Below are the code and all the weights of a small trained network. Each question names an input and a class and asks about switching units off, where a switched-off unit gives its printed mean instead of its output.

import numpy as np


def w(rows, s, z=0):
    codes = np.array(rows[::2]) - 128.0
    scale = np.full(codes.shape[1], s)
    scale[-1] = z or s
    return codes * scale


def norm(h):
    return h / np.sqrt((h * h).mean(-1, keepdims=True) + 1e-5)


def f(y):
    return np.maximum(y, 0)


def log_softmax(a):
    a = a - a.max(-1, keepdims=True)
    return a - np.log(np.exp(a).sum(-1, keepdims=True))


def net(x, mask):
    res = np.array(x, float).reshape(1, 5) / 4 @ E
    u = 0
    for l in range(3):
        y = f(norm(res) @ A[l][:, :-1].T + A[l][:, -1])
        res = res + np.where(mask[u : u + 6], y, B[l][:, -1]) @ B[l][:, :-1]
        u += 6
    return log_softmax(norm(res)[-1] @ U[:, :-1].T + U[:, -1])


A, B = {}, {}
E = w([
[32,206,131,98,60,194,210,76,117,23],'x0',
[142,1,56,81,209,142,212,149,105,57],'x1',
[129,130,107,136,125,131,115,127,116,125],'x2',
[134,124,137,123,122,137,128,127,122,130],'x3',
[47,29,94,112,57,156,121,184,152,244],'x4',
],0.0022)
A[0] = w([
[26,170,147,73,82,210,100,147,126,102,119],'L0N0',
[236,218,184,154,180,168,148,71,137,4,37],'L0N1',
[16,197,117,77,63,143,196,68,90,20,20],'L0N2',
[26,55,79,110,3,163,144,197,161,223,18],'L0N3',
[123,42,142,148,139,133,171,87,107,97,2],'L0N4',
[153,61,112,147,193,134,161,116,170,96,111],'L0N5',
],0.0026,0.0013)
B[0] = w([
[156,120,168,170,192,156,134,151,199,168,208],'L0N0',
[52,4,151,154,100,44,62,109,125,73,236],'L0N1',
[117,157,154,178,224,218,207,99,128,238,252],'L0N2',
[67,21,169,155,121,3,75,65,95,52,233],'L0N3',
[105,172,116,87,102,94,135,187,147,160,152],'L0N4',
[150,250,86,93,33,132,95,151,131,142,178],'L0N5',
],0.0034,0.0033)
A[1] = w([
[239,63,115,146,165,65,41,178,146,224,22],'L1N0',
[158,219,246,229,69,135,72,27,182,229,38],'L1N1',
[88,131,119,138,110,190,253,135,131,157,9],'L1N2',
[210,139,131,104,228,87,103,140,114,167,11],'L1N3',
[179,60,28,39,215,175,234,154,118,93,2],'L1N4',
[164,101,88,97,128,158,91,193,129,226,102],'L1N5',
],0.0027,0.0007)
B[1] = w([
[117,190,148,159,178,252,204,87,157,132,217],'L1N0',
[179,124,22,19,106,139,160,200,86,107,254],'L1N1',
[198,224,152,197,164,187,89,98,167,158,170],'L1N2',
[78,106,185,188,166,159,158,91,151,121,161],'L1N3',
[203,205,82,54,34,96,76,219,131,153,182],'L1N4',
[87,176,164,134,132,119,177,60,160,61,165],'L1N5',
],0.0036,0.0044)
A[2] = w([
[148,202,80,53,61,105,87,213,97,157,27],'L2N0',
[188,112,94,114,146,110,119,190,137,185,181],'L2N1',
[179,119,135,169,165,96,110,147,115,138,141],'L2N2',
[200,116,166,191,227,188,123,114,154,194,66],'L2N3',
[173,125,76,71,88,120,161,160,129,93,4],'L2N4',
[185,162,160,163,169,3,104,60,77,34,111],'L2N5',
],0.0042,0.0011)
B[2] = w([
[250,147,54,83,144,72,99,206,94,39,254],'L2N0',
[147,212,156,139,125,121,131,97,110,79,197],'L2N1',
[88,132,100,70,127,149,154,70,100,149,155],'L2N2',
[76,186,142,144,133,206,217,94,110,77,242],'L2N3',
[177,173,139,101,83,123,51,154,82,152,192],'L2N4',
[82,3,146,154,79,69,62,155,177,240,232],'L2N5',
],0.0046,0.0035)
U = w([
[94,183,140,159,191,217,208,60,139,135,149],'0',
[68,2,136,143,113,55,80,112,147,168,226],'1',
[219,174,68,76,112,91,99,186,104,95,2],'2',
],0.0071,0.00078)

Each question gives the input, the list of numbers given to net, and the class t.
The units are the neurons (one row each of A and B). Each row of codes is followed by its name. A weight is (code - 128) times the scale printed after its matrix; where a second scale follows, it is the last column's (A, B and U).
mask holds one flag per neuron, layer by layer. A switched-off neuron (its flag False) gives its mean, the last column of its row in B, instead of its output. The means were averaged over made-up inputs and are rounded, as every weight is.
A unit's drop is (log p(t) with every unit on - log p(t) with that unit switched off) / (log p(t) with every unit on - log p(t) with every unit switched off).
The circuit of an input: a set's keep is (log p(t) with only the set's units on - log p(t) with every unit switched off) / (log p(t) with every unit on - log p(t) with every unit switched off). Starting from the 12 units with the biggest drops (on a tie, the unit counted first), units are removed one at a time, each time the one whose removal leaves the highest keep (on an exact tie, the one counted first), for as long as the keep stays at least 0.8.
units of the circuit, in order: the units of the circuit, biggest drop first
k most important neurons: the k neurons with the biggest drops, biggest first
k most important neurons of layer l: the k neurons of layer l with the biggest drops, biggest first
drop of u: that unit's drop, to one decimal
input [-8,1,-8,5,-8], class 0: units of the circuit, in order => [L2N3]
input [1,-4,1,5,-7], class 1: 2 most important neurons => [L0N1 L2N5]
input [-7,4,8,-6,7], class 0: 3 most important neurons => [L1N0 L0N1 L2N5]
input [-8,-8,-6,6,-1], class 0: 3 most important neurons of layer 1 => [L1N0 L1N4 L1N3]
input [-1,-1,5,-5,-1], class 0: 3 most important neurons => [L0N3 L1N0 L0N5]
input [1,3,-3,4,3], class 1: 2 most important neurons => [L0N3 L1N1]
input [0,6,8,6,-6], class 1: 3 most important neurons => [L0N1 L2N5 L1N1]
input [-6,0,-4,-3,-8], class 1: 3 most important neurons => [L2N5 L0N1 L0N2]
input [3,7,5,2,6], class 2: 3 most important neurons of layer 0 => [L0N1 L0N5 L0N4]
input [-6,1,0,-1,-7], class 1: 4 most important neurons => [L2N5 L0N1 L0N2 L0N0]
input [-8,5,-5,-1,-8], class 0: 2 most important neurons of layer 1 => [L1N0 L1N3]
input [-3,-2,4,8,3], class 0: 2 most important neurons => [L1N0 L0N1]
input [-1,1,-8,-6,2], class 1: 2 most important neurons => [L0N3 L1N1]
input [-1,-3,-8,-8,-3], class 1: units of the circuit, in order => [L2N5]
input [-7,-4,-6,3,-6], class 0: 3 most important neurons => [L1N0 L0N3 L2N3]
input [5,7,6,-8,2], class 2: 2 most important neurons => [L1N4 L1N0]
input [-4,-8,1,1,-8], class 1: 2 most important neurons of layer 0 => [L0N1 L0N5]
input [-5,-4,4,-1,0], class 0: drop of L1N0 => 0.8
input [-4,4,-5,-6,-7], class 1: drop of L1N2 => 0.0
input [-7,-6,6,-4,0], class 0: drop of L1N0 => 0.8
